Below is a small trained network, with its code and all its weights. Each question gives an input and a class and asks what happens when units are switched off, that is, made to give their printed mean instead of their output.

import numpy as np


def w(rows, s, z=0):
    codes = np.array(rows[::2]) - 128.0
    scale = np.full(codes.shape[1], s)
    scale[-1] = z or s
    return codes * scale


def norm(h):
    return h / np.sqrt((h * h).mean(-1, keepdims=True) + 1e-5)


def f(y):
    return np.maximum(y, 0)


def log_softmax(a):
    a = a - a.max(-1, keepdims=True)
    return a - np.log(np.exp(a).sum(-1, keepdims=True))


def net(x, mask):
    res = np.array(x, float).reshape(1, 6) / 4 @ E
    u = 0
    for l in range(3):
        y = f(norm(res) @ A[l][:, :-1].T + A[l][:, -1])
        res = res + np.where(mask[u : u + 11], y, B[l][:, -1]) @ B[l][:, :-1]
        u += 11
    return log_softmax(norm(res)[-1] @ U[:, :-1].T + U[:, -1])


A, B = {}, {}
E = w([
[89,114,137,203,148,57,105],'x0',
[80,152,179,209,109,156,162],'x1',
[123,83,52,147,61,92,144],'x2',
[99,1,147,138,160,133,97],'x3',
[129,99,35,243,133,187,94],'x4',
[137,127,183,157,73,118,88],'x5',
],0.0073)
A[0] = w([
[119,104,160,107,55,108,169,27],'L0N0',
[132,161,91,143,116,130,151,26],'L0N1',
[113,218,97,153,99,136,173,30],'L0N2',
[119,106,209,95,100,110,160,120],'L0N3',
[122,67,111,200,161,253,164,25],'L0N4',
[97,116,170,122,230,116,161,79],'L0N5',
[153,149,128,130,69,109,85,102],'L0N6',
[119,194,102,160,114,134,165,53],'L0N7',
[147,202,173,13,125,134,127,4],'L0N8',
[133,112,93,136,125,99,109,44],'L0N9',
[106,97,23,134,161,115,159,35],'L0N10',
],0.014,0.003)
B[0] = w([
[36,89,104,103,45,103,149,176],'L0N0',
[93,147,166,152,72,77,110,157],'L0N1',
[143,250,164,141,62,119,56,204],'L0N2',
[31,51,131,85,77,62,164,220],'L0N3',
[37,80,97,144,184,243,64,228],'L0N4',
[225,82,244,120,165,128,74,201],'L0N5',
[177,84,185,86,70,174,82,163],'L0N6',
[148,195,142,123,53,130,79,185],'L0N7',
[101,201,59,28,249,181,148,255],'L0N8',
[134,125,71,155,132,80,155,150],'L0N9',
[239,91,43,64,102,72,94,198],'L0N10',
],0.012,0.0089)
A[1] = w([
[150,252,129,190,91,130,165,78],'L1N0',
[186,121,26,213,146,56,193,73],'L1N1',
[156,133,238,176,224,58,125,4],'L1N2',
[196,136,176,117,124,185,87,101],'L1N3',
[118,119,125,136,82,126,125,39],'L1N4',
[99,82,227,144,135,89,182,137],'L1N5',
[184,31,188,103,88,204,113,122],'L1N6',
[143,188,136,94,204,94,185,93],'L1N7',
[130,208,159,65,205,170,239,64],'L1N8',
[117,140,56,87,96,209,144,201],'L1N9',
[101,91,111,252,146,235,164,65],'L1N10',
],0.012,0.0031)
B[1] = w([
[164,174,227,155,75,151,124,195],'L1N0',
[187,44,119,88,83,66,101,155],'L1N1',
[200,59,249,216,161,165,153,169],'L1N2',
[63,125,97,122,115,106,207,190],'L1N3',
[132,154,114,114,132,94,140,145],'L1N4',
[122,101,185,180,142,78,169,191],'L1N5',
[141,216,70,168,168,101,179,222],'L1N6',
[95,100,141,93,157,98,41,200],'L1N7',
[147,146,96,17,190,76,83,240],'L1N8',
[137,125,186,187,151,60,102,254],'L1N9',
[73,130,121,155,153,104,44,190],'L1N10',
],0.018,0.0076)
A[2] = w([
[217,107,39,124,132,155,171,76],'L2N0',
[140,140,138,144,77,174,139,85],'L2N1',
[131,166,163,140,104,95,121,128],'L2N2',
[191,81,94,124,72,136,115,4],'L2N3',
[140,131,146,3,157,218,142,77],'L2N4',
[158,163,88,101,145,103,210,116],'L2N5',
[165,207,172,135,49,223,124,59],'L2N6',
[107,92,85,159,139,227,119,75],'L2N7',
[60,60,129,95,67,151,213,16],'L2N8',
[170,141,102,34,195,181,164,143],'L2N9',
[80,111,102,155,111,246,89,65],'L2N10',
],0.015,0.0034)
B[2] = w([
[190,77,78,115,106,184,157,178],'L2N0',
[148,186,135,110,131,119,143,161],'L2N1',
[124,133,125,94,106,201,139,221],'L2N2',
[200,110,128,125,136,46,156,170],'L2N3',
[118,181,133,66,203,15,72,240],'L2N4',
[65,177,102,142,105,157,167,162],'L2N5',
[200,157,203,120,15,193,77,236],'L2N6',
[100,153,104,199,92,135,94,173],'L2N7',
[29,83,122,97,28,119,156,170],'L2N8',
[106,133,151,71,184,250,132,253],'L2N9',
[113,131,73,187,133,69,66,186],'L2N10',
],0.023,0.0066)
U = w([
[81,176,153,22,243,111,80,203],'0',
[173,114,78,151,205,229,179,3],'1',
[92,196,68,167,96,152,210,45],'2',
[58,139,62,248,172,107,4,140],'3',
[142,82,249,218,207,102,205,123],'4',
[5,74,157,96,30,42,204,90],'5',
[174,223,202,124,7,158,63,155],'6',
[232,60,32,119,88,73,136,169],'7',
],0.013,0.0054)

Each question gives the input, the list of numbers given to net, and the class t.
The units are the neurons (one row each of A and B). Each row of codes is followed by its name. A weight is (code - 128) times the scale printed after its matrix; where a second scale follows, it is the last column's (A, B and U).
mask holds one flag per neuron, layer by layer. A switched-off neuron (its flag False) gives its mean, the last column of its row in B, instead of its output. The means were averaged over made-up inputs and are rounded, as every weight is.
A unit's drop is (log p(t) with every unit on - log p(t) with that unit switched off) / (log p(t) with every unit on - log p(t) with every unit switched off).
The circuit of an input: a set's keep is (log p(t) with only the set's units on - log p(t) with every unit switched off) / (log p(t) with every unit on - log p(t) with every unit switched off). Starting from the 12 units with the biggest drops (on a tie, the unit counted first), units are removed one at a time, each time the one whose removal leaves the highest keep (on an exact tie, the one counted first), for as long as the keep stays at least 0.8.
units of the circuit, in order: the units of the circuit, biggest drop first
k most important neurons: the k neurons with the biggest drops, biggest first
top k neurons in layer l: the k neurons of layer l with the biggest drops, biggest first
drop of u: that unit's drop, to one decimal
input [1,1,7,-4,-8,3], class 5: units of the circuit, in order : [L0N0, L0N3]
input [6,-3,8,3,8,-7], class 7: units of the circuit, in order : [L0N10]
input [7,4,-1,-1,-2,-6], class 4: units of the circuit, in order : [L0N5, L1N2]
input [-5,3,7,0,2,5], class 3: 4 most important neurons : [L0N4, L1N0, L2N6, L1N10]
input [-5,3,5,-4,7,-5], class 6: 2 most important neurons : [L0N2, L0N7]
input [5,4,8,-3,1,-3], class 6: 2 most important neurons : [L0N2, L1N0]
input [7,-3,2,7,4,4], class 7: 2 most important neurons : [L1N1, L0N9]
input [8,-4,-6,4,4,-7], class 1: 2 most important neurons : [L0N10, L0N5]
input [-4,4,-2,-6,0,-1], class 6: 4 most important neurons : [L0N2, L1N0, L0N7, L2N6]
input [0,6,7,-4,-8,-4], class 6: top 2 neurons in layer 1 : [L1N3, L1N0]
input [3,0,-2,1,-1,-7], class 4: top 2 neurons in layer 0 : [L0N5, L0N8]
input [1,1,5,-3,-6,2], class 5: 3 most important neurons : [L0N0, L0N3, L2N8]
input [4,-2,-1,2,1,2], class 4: 3 most important neurons : [L0N8, L0N10, L0N4]
input [8,-5,7,2,-3,4], class 7: top 2 neurons in layer 1 : [L1N1, L1N3]
input [8,2,8,6,6,-4], class 7: 2 most important neurons : [L0N10, L1N1]
input [1,2,-4,7,-8,6], class 5: most important neuron : [L0N3]
input [-1,2,7,-3,-6,0], class 5: 2 most important neurons : [L0N0, L0N3]
input [7,-3,3,-5,4,-8], class 7: drop of L0N10 : 0.8
input [-2,-3,8,-3,3,5], class 7: drop of L1N0 : 0.1
input [-5,6,7,8,0,2], class 3: drop of L0N4 : 0.5
input [6,3,4,7,3,-2], class 3: drop of L1N10 : 0.1
input [5,5,3,2,-6,-5], class 5: top 3 neurons in layer 0 : [L0N3, L0N0, L0N2]
input [8,-4,8,6,-7,-2], class 5: most important neuron : [L2N8]
